Here is a tiny trained network, its code and every weight. The questions are about switching its units off for an input and a class, where a switched-off unit gives its printed mean instead of its output.

import numpy as np


def w(rows, s, z=0):
    codes = np.array(rows[::2]) - 128.0
    scale = np.full(codes.shape[1], s)
    scale[-1] = z or s
    return codes * scale


def f(y):
    return np.maximum(y, 0)


def log_softmax(a):
    a = a - a.max(-1, keepdims=True)
    return a - np.log(np.exp(a).sum(-1, keepdims=True))


def net(x, mask):
    res = np.array(x, float).reshape(1, 4) / 4 @ E
    y = f(res @ A[0][:, :-1].T + A[0][:, -1])
    res = res + np.where(mask, y, B[0][:, -1]) @ B[0][:, :-1]
    return log_softmax(res[-1] @ U[:, :-1].T + U[:, -1])


A, B = {}, {}
E = w([
[128,115,168,248],'x0',
[136,30,144,87],'x1',
[226,108,186,148],'x2',
[61,136,206,114],'x3',
],0.012)
A[0] = w([
[176,188,105,205,162],'N1',
[176,53,72,131,252],'N2',
[78,175,77,91,15],'N3',
[56,57,184,165,188],'N4',
[85,134,6,124,187],'N5',
[89,96,144,169,120],'N6',
[123,68,153,62,235],'N7',
[141,226,224,200,139],'N8',
[155,101,88,47,121],'N9',
[114,93,168,135,224],'N10',
[108,161,111,188,119],'N11',
[213,99,69,178,200],'N12',
[88,165,201,118,150],'N13',
[75,144,60,124,206],'N14',
[177,152,204,135,103],'N15',
[92,123,111,93,164],'N16',
[192,82,109,93,106],'N17',
[133,41,132,108,164],'N18',
[85,89,169,89,130],'N19',
[79,80,174,119,168],'N20',
[114,83,66,28,121],'N21',
[103,94,122,77,116],'N22',
[176,161,119,62,157],'N23',
[32,154,143,166,108],'N24',
[126,177,142,187,53],'N25',
[180,129,113,87,61],'N26',
[127,18,145,105,183],'N27',
[141,123,72,81,110],'N28',
],0.014,0.0041)
B[0] = w([
[112,107,154,78,213],'N1',
[187,164,78,153,222],'N2',
[124,170,105,114,196],'N3',
[166,73,118,143,216],'N4',
[78,244,84,70,234],'N5',
[208,68,90,172,169],'N6',
[101,24,151,146,226],'N7',
[99,87,116,152,249],'N8',
[75,120,139,221,219],'N9',
[111,74,89,160,186],'N10',
[158,82,167,129,178],'N11',
[239,129,119,58,223],'N12',
[100,136,47,117,194],'N13',
[128,177,89,48,213],'N14',
[54,165,91,136,193],'N15',
[108,104,112,66,187],'N16',
[209,146,107,165,194],'N17',
[197,92,72,161,203],'N18',
[122,67,133,93,191],'N19',
[157,2,145,146,194],'N20',
[75,125,144,153,253],'N21',
[91,86,133,120,189],'N22',
[113,108,127,174,192],'N23',
[205,111,100,118,202],'N24',
[103,94,168,136,180],'N25',
[169,142,131,168,166],'N26',
[133,42,96,170,225],'N27',
[92,162,127,203,193],'N28',
],0.0096,0.013)
U = w([
[71,43,185,84,2],'0',
[186,30,95,196,131],'1',
[119,151,180,127,34],'2',
[153,68,173,108,236],'3',
[171,207,14,58,104],'4',
[2,128,97,173,230],'5',
[158,210,191,221,89],'6',
],0.0099,0.0068)

Each question gives the input, the list of numbers given to net, and the class t.
The units are the neurons (one row each of A and B). Each row of codes is followed by its name. A weight is (code - 128) times the scale printed after its matrix; where a second scale follows, it is the last column's (A, B and U).
mask holds one flag per neuron, in row order. A switched-off neuron (its flag False) gives its mean, the last column of its row in B, instead of its output. The means were averaged over made-up inputs and are rounded, as every weight is.
A unit's drop is (log p(t) with every unit on - log p(t) with that unit switched off) / (log p(t) with every unit on - log p(t) with every unit switched off).
The circuit of an input: a set's keep is (log p(t) with only the set's units on - log p(t) with every unit switched off) / (log p(t) with every unit on - log p(t) with every unit switched off). Starting from the 12 units with the biggest drops (on a tie, the unit counted first), units are removed one at a time, each time the one whose removal leaves the highest keep (on an exact tie, the one counted first), for as long as the keep stays at least 0.8.
units of the circuit, in order: the units of the circuit, biggest drop first
top k neurons: the k neurons with the biggest drops, biggest first
drop when u is switched off: that unit's drop, to one decimal
input [5,-6,-6,7], class 1: units of the circuit, in order : [N24]
input [-5,2,-1,3], class 0: units of the circuit, in order : [N2, N16]
input [-6,5,-2,6], class 0: units of the circuit, in order : [N2, N19]
input [4,-1,4,-6], class 4: units of the circuit, in order : [N12, N7, N27]
input [-7,8,-8,-8], class 5: top 2 neurons : [N9, N21]
input [-5,-3,0,-2], class 5: units of the circuit, in order : [N12, N18]
input [-5,-5,8,-4], class 4: top 2 neurons : [N12, N7]
input [2,4,-8,0], class 4: units of the circuit, in order : [N5, N14]
input [5,-5,-4,-1], class 3: top 2 neurons : [N11, N25]
input [-3,8,-6,-2], class 5: top 2 neurons : [N5, N21]
input [-4,3,-5,-6], class 4: top 2 neurons : [N5, N14]
input [-1,-7,1,4], class 5: top 2 neurons : [N12, N8]
input [-8,2,-2,6], class 5: top 3 neurons : [N9, N12, N21]
input [1,-4,2,3], class 5: top neuron : [N12]
input [-5,-1,2,-2], class 6: drop when N27 is switched off : 0.1
input [3,-2,4,-8], class 4: drop when N28 is switched off : 0.0
input [-5,-2,-2,8], class 0: drop when N19 is switched off : 0.3
